Here is a tiny trained network, its code and every weight. The questions are about switching its units off for an input and a class, where a switched-off unit gives its printed mean instead of its output.

import numpy as np


def w(rows, s, z=0):
    codes = np.array(rows[::2]) - 128.0
    scale = np.full(codes.shape[1], s)
    scale[-1] = z or s
    return codes * scale


def f(y):
    return y / 2 * (1 + np.tanh(0.7978845608 * (y + 0.044715 * y**3)))


def log_softmax(a):
    a = a - a.max(-1, keepdims=True)
    return a - np.log(np.exp(a).sum(-1, keepdims=True))


def net(x, mask):
    res = np.array(x, float).reshape(1, 4) / 4 @ E
    y = f(res @ A[0][:, :-1].T + A[0][:, -1])
    res = res + np.where(mask, y, B[0][:, -1]) @ B[0][:, :-1]
    return log_softmax(res[-1] @ U[:, :-1].T + U[:, -1])


A, B = {}, {}
E = w([
[119,40,35,167],'x0',
[136,188,178,247],'x1',
[128,127,128,128],'x2',
[146,227,32,131],'x3',
],0.011)
A[0] = w([
[124,118,132,121,107],'N1',
[126,102,131,118,102],'N2',
[140,170,45,109,19],'N3',
[132,122,141,210,127],'N4',
[133,159,116,60,20],'N5',
[110,129,150,122,106],'N6',
[128,187,140,112,101],'N7',
[122,104,125,120,141],'N8',
[130,164,208,36,21],'N9',
[129,185,124,158,118],'N10',
[109,187,103,165,110],'N11',
[120,122,123,136,150],'N12',
[154,221,141,149,108],'N13',
[118,76,126,114,164],'N14',
[131,190,31,121,100],'N15',
[135,111,175,135,67],'N16',
[129,126,147,241,144],'N17',
[116,190,164,129,106],'N18',
[131,118,158,251,6],'N19',
[109,110,183,137,54],'N20',
[144,101,181,143,238],'N21',
[132,144,92,103,105],'N22',
[150,103,185,137,54],'N23',
[133,177,205,51,197],'N24',
[150,96,130,125,134],'N25',
],0.022,0.013)
B[0] = w([
[128,122,142,160,127],'N1',
[136,105,128,121,141],'N2',
[37,141,120,110,195],'N3',
[134,178,135,137,207],'N4',
[185,176,136,134,155],'N5',
[136,156,113,133,136],'N6',
[166,92,130,111,177],'N7',
[125,96,125,125,154],'N8',
[1,119,97,121,193],'N9',
[169,88,121,129,195],'N10',
[179,86,130,119,200],'N11',
[126,120,133,115,142],'N12',
[174,61,121,143,231],'N13',
[121,63,107,133,195],'N14',
[111,210,144,136,248],'N15',
[152,158,147,133,154],'N16',
[161,190,159,126,247],'N17',
[173,86,127,131,194],'N18',
[8,151,92,111,208],'N19',
[165,167,136,139,160],'N20',
[78,86,104,113,233],'N21',
[113,151,123,138,163],'N22',
[165,165,139,126,161],'N23',
[140,243,153,133,253],'N24',
[123,97,128,131,153],'N25',
],0.048,0.017)
U = w([
[35,107,61,162,254],'0',
[133,163,119,182,31],'1',
[154,2,69,178,92],'2',
],0.0093,0.0035)

Each question gives the input, the list of numbers given to net, and the class t.
The units are the neurons (one row each of A and B). Each row of codes is followed by its name. A weight is (code - 128) times the scale printed after its matrix; where a second scale follows, it is the last column's (A, B and U).
mask holds one flag per neuron, in row order. A switched-off neuron (its flag False) gives its mean, the last column of its row in B, instead of its output. The means were averaged over made-up inputs and are rounded, as every weight is.
A unit's drop is (log p(t) with every unit on - log p(t) with that unit switched off) / (log p(t) with every unit on - log p(t) with every unit switched off).
The circuit of an input: a set's keep is (log p(t) with only the set's units on - log p(t) with every unit switched off) / (log p(t) with every unit on - log p(t) with every unit switched off). Starting from the 12 units with the biggest drops (on a tie, the unit counted first), units are removed one at a time, each time the one whose removal leaves the highest keep (on an exact tie, the one counted first), for as long as the keep stays at least 0.8.
circuit, biggest first: the units of the circuit, biggest drop first
k most important neurons: the k neurons with the biggest drops, biggest first
drop of u: that unit's drop, to one decimal
input [-2,7,-8,7], class 2: circuit, biggest first : (N13)
input [4,7,-8,-8], class 0: 2 most important neurons : (N19 N21)
input [-7,-1,0,-6], class 0: 3 most important neurons : (N9 N21 N17)
input [2,6,-1,-2], class 0: 3 most important neurons : (N19 N24 N21)
input [0,2,2,4], class 2: 2 most important neurons : (N24 N13)
input [-7,-1,5,-1], class 0: 2 most important neurons : (N9 N17)
input [-3,-5,-1,-1], class 0: 2 most important neurons : (N9 N17)
input [4,4,2,-8], class 0: 2 most important neurons : (N19 N21)
input [-8,-3,2,-1], class 0: 3 most important neurons : (N9 N17 N15)
input [-2,8,-4,4], class 2: drop of N13 : 0.3
input [-5,4,4,6], class 2: drop of N13 : 0.3
input [4,-4,0,-4], class 2: drop of N18 : 0.0
input [1,-7,2,-2], class 2: drop of N15 : 0.1
input [-6,-3,2,-3], class 0: most important neuron : (N9)
